Below is a small trained network, with its code and all its weights. Each question gives an input and a target symbol and asks what happens when units are switched off, that is, made to give their printed mean instead of their output.

import numpy as np


def w(rows, s, z=0):
    codes = np.array(rows[::2]) - 128.0
    scale = np.full(codes.shape[1], s)
    scale[-1] = z or s
    return codes * scale


def norm(h):
    return h / np.sqrt((h * h).mean(-1, keepdims=True) + 1e-5)


def f(y):
    return y / 2 * (1 + np.tanh(0.7978845608 * (y + 0.044715 * y**3)))


def softmax(a):
    e = np.exp(a - a.max(-1, keepdims=True))
    return e / e.sum(-1, keepdims=True)


def log_softmax(a):
    a = a - a.max(-1, keepdims=True)
    return a - np.log(np.exp(a).sum(-1, keepdims=True))


def net(x, mask):
    ids = ['γδθλξπτ'.index(c) for c in x.split()]
    T = len(ids)
    res = E[ids] + P[:T]
    u = 0
    for l in range(3):
        r = norm(res)
        for j in range(2):
            rows = slice(2 * j, 2 * j + 2)
            q, k, v = (r @ M[l][rows].T for M in (Q, K, V))
            z = softmax(np.where(np.tri(T) > 0, q @ k.T / 2**0.5, -1e9)) @ v
            o = O[l][rows]
            res = res + np.where(mask[u + j], z, o[:, -1]) @ o[:, :-1]
        u += 2
        y = f(norm(res) @ A[l][:, :-1].T + A[l][:, -1])
        res = res + np.where(mask[u : u + 8], y, B[l][:, -1]) @ B[l][:, :-1]
        u += 8
    return log_softmax(norm(res)[-1] @ U[:, :-1].T + U[:, -1])


Q, K, V, O, A, B = {}, {}, {}, {}, {}, {}
E = w([
[126,95,163],'γ',
[116,100,115],'δ',
[91,94,174],'θ',
[79,132,145],'λ',
[237,109,177],'ξ',
[94,158,253],'π',
[115,134,85],'τ',
],0.023)
P = w([
[142,140,85],'0',
[138,105,235],'1',
[53,180,113],'2',
[113,164,135],'3',
[141,254,162],'4',
[185,153,141],'5',
[107,28,155],'6',
[77,138,77],'7',
[159,176,135],'8',
[123,203,134],'9',
[156,146,113],'10',
[200,134,143],'11',
],0.0079)
Q[0] = w([
[7,135,96],'0.h0',
[83,158,192],'0.h0',
[133,151,45],'0.h1',
[254,217,85],'0.h1',
],0.0078)
K[0] = w([
[117,206,217],'0.h0',
[97,211,177],'0.h0',
[3,40,74],'0.h1',
[110,81,116],'0.h1',
],0.0055)
V[0] = w([
[110,144,126],'0.h0',
[247,114,132],'0.h0',
[153,248,99],'0.h1',
[62,91,157],'0.h1',
],0.011)
O[0] = w([
[254,68,97,141],'0.h0',
[70,27,47,3],'0.h0',
[187,45,252,36],'0.h1',
[176,106,95,233],'0.h1',
],0.0052,0.0036)
A[0] = w([
[2,166,181,95],'0.n0',
[136,215,184,133],'0.n1',
[171,178,146,93],'0.n2',
[140,105,31,129],'0.n3',
[96,13,84,14],'0.n4',
[12,77,201,3],'0.n5',
[43,33,119,50],'0.n6',
[121,96,154,102],'0.n7',
],0.007,0.002)
B[0] = w([
[143,126,239,255],'0.n0',
[59,48,89,253],'0.n1',
[85,108,74,160],'0.n2',
[50,49,179,161],'0.n3',
[69,184,117,125],'0.n4',
[252,165,151,202],'0.n5',
[123,245,129,136],'0.n6',
[148,160,118,133],'0.n7',
],0.0046,0.0029)
Q[1] = w([
[116,111,123],'1.h0',
[207,104,109],'1.h0',
[31,90,166],'1.h1',
[172,253,77],'1.h1',
],0.007)
K[1] = w([
[138,157,129],'1.h0',
[255,106,151],'1.h0',
[10,44,118],'1.h1',
[92,144,112],'1.h1',
],0.0068)
V[1] = w([
[210,254,171],'1.h0',
[222,13,29],'1.h0',
[194,130,137],'1.h1',
[191,236,61],'1.h1',
],0.0086)
O[1] = w([
[255,177,116,158],'1.h0',
[84,252,124,3],'1.h0',
[141,173,133,113],'1.h1',
[89,60,87,84],'1.h1',
],0.0075,0.0061)
A[1] = w([
[134,154,120,90],'1.n0',
[140,89,135,86],'1.n1',
[115,90,7,217],'1.n2',
[128,87,207,182],'1.n3',
[130,203,135,3],'1.n4',
[107,140,206,133],'1.n5',
[113,196,128,8],'1.n6',
[137,198,139,28],'1.n7',
],0.017,0.0047)
B[1] = w([
[166,72,163,119],'1.n0',
[2,113,102,143],'1.n1',
[244,250,105,192],'1.n2',
[171,252,42,247],'1.n3',
[95,19,140,122],'1.n4',
[236,189,185,203],'1.n5',
[90,60,160,121],'1.n6',
[85,24,137,125],'1.n7',
],0.0066,0.012)
Q[2] = w([
[209,118,143],'2.h0',
[154,226,134],'2.h0',
[21,11,67],'2.h1',
[88,74,167],'2.h1',
],0.013)
K[2] = w([
[29,67,83],'2.h0',
[29,2,120],'2.h0',
[218,205,203],'2.h1',
[195,206,191],'2.h1',
],0.0088)
V[2] = w([
[129,55,64],'2.h0',
[175,95,230],'2.h0',
[132,196,210],'2.h1',
[2,65,121],'2.h1',
],0.014)
O[2] = w([
[152,44,169,87],'2.h0',
[183,213,180,103],'2.h0',
[114,255,65,128],'2.h1',
[11,148,215,1],'2.h1',
],0.0084,0.0066)
A[2] = w([
[108,190,202,173],'2.n0',
[103,179,103,251],'2.n1',
[168,179,208,191],'2.n2',
[106,154,194,71],'2.n3',
[181,144,228,87],'2.n4',
[175,227,133,132],'2.n5',
[64,109,150,37],'2.n6',
[249,61,116,253],'2.n7',
],0.014,0.0026)
B[2] = w([
[1,142,148,179],'2.n0',
[18,60,116,167],'2.n1',
[77,7,94,213],'2.n2',
[78,147,132,143],'2.n3',
[120,38,132,186],'2.n4',
[65,94,181,252],'2.n5',
[215,155,189,122],'2.n6',
[10,73,119,245],'2.n7',
],0.0065,0.012)
U = w([
[75,85,78,129],'γ',
[156,160,124,252],'δ',
[150,55,153,121],'θ',
[131,5,135,13],'λ',
[123,90,238,222],'ξ',
[65,140,139,130],'π',
[74,56,103,21],'τ',
],0.011,0.0025)

Each question gives the input, a string of symbols that net reads in full, and the target symbol t.
The units are the heads (2 rows each of Q, K, V and O) and the neurons (one row each of A and B). Each row of codes is followed by its name. A weight is (code - 128) times the scale printed after its matrix; where a second scale follows, it is the last column's (O, A, B and U).
mask holds one flag per unit, layer by layer, with each layer's heads first. A switched-off unit (its flag False) gives its mean, the last column of its rows in O or B, instead of its output. The means were averaged over made-up inputs and are rounded, as every weight is.
A unit's drop is (log p(t) with every unit on - log p(t) with that unit switched off) / (log p(t) with every unit on - log p(t) with every unit switched off).
The circuit of an input: a set's keep is (log p(t) with only the set's units on - log p(t) with every unit switched off) / (log p(t) with every unit on - log p(t) with every unit switched off). Starting from the 12 units with the biggest drops (on a tie, the unit counted first), units are removed one at a time, each time the one whose removal leaves the highest keep (on an exact tie, the one counted first), for as long as the keep stays at least 0.8.
units of the circuit, in order: the units of the circuit, biggest drop first
top k neurons: the k neurons with the biggest drops, biggest first
top k neurons in layer l: the k neurons of layer l with the biggest drops, biggest first
heads that matter: for each layer, one digit per head in row order, 1 if its drop is at least 0.15 and else 0, layers parted by /
input π γ τ γ γ π ξ, target δ: units of the circuit, in order : 2.h1, 2.h0
input π λ θ δ ξ π ξ θ ξ δ δ, target δ: top 2 neurons : 1.n2, 0.n0
input ξ δ γ δ δ ξ ξ π ξ δ λ, target ξ: top 2 neurons in layer 1 : 1.n7, 1.n4
input π δ λ π ξ δ, target δ: top 2 neurons : 0.n0, 2.n2
input ξ π ξ π π θ ξ π τ τ, target ξ: heads that matter : 10 / 10 / 11
input π τ τ, target δ: heads that matter : 10 / 00 / 00
input π π π τ π, target δ: top 3 neurons : 1.n2, 0.n0, 1.n3
input τ δ δ γ ξ τ ξ δ γ, target π: heads that matter : 01 / 10 / 01
input π ξ π π ξ λ π, target δ: heads that matter : 00 / 00 / 01
input π λ λ ξ λ δ τ θ δ τ λ, target δ: top 3 neurons : 1.n2, 0.n0, 1.n3
input ξ ξ δ δ π γ, target ξ: top 3 neurons : 0.n0, 1.n2, 1.n7
input θ γ ξ ξ δ π δ λ, target λ: heads that matter : 01 / 10 / 01
input π θ θ ξ γ δ ξ ξ π γ τ, target δ: heads that matter : 00 / 00 / 00
input θ τ δ τ ξ δ π τ δ δ λ, target λ: top 2 neurons : 1.n5, 1.n1
input δ ξ δ θ τ γ, target γ: top 3 neurons in layer 1 : 1.n2, 1.n5, 1.n1
input τ θ ξ τ δ θ δ π ξ γ, target π: heads that matter : 01 / 10 / 00
input τ π ξ δ π δ λ, target π: top neuron : 1.n2
input τ π τ π δ π δ θ θ, target π: top 2 neurons : 0.n3, 1.n3
input τ δ τ τ π τ θ, target π: top 3 neurons : 1.n2, 0.n3, 1.n3
input δ ξ π ξ ξ, target λ: top 2 neurons : 1.n5, 1.n3
input τ ξ τ π τ ξ θ δ δ, target π: top 3 neurons : 0.n3, 1.n2, 1.n3
input θ π θ γ π γ π, target λ: top 2 neurons in layer 1 : 1.n5, 1.n1
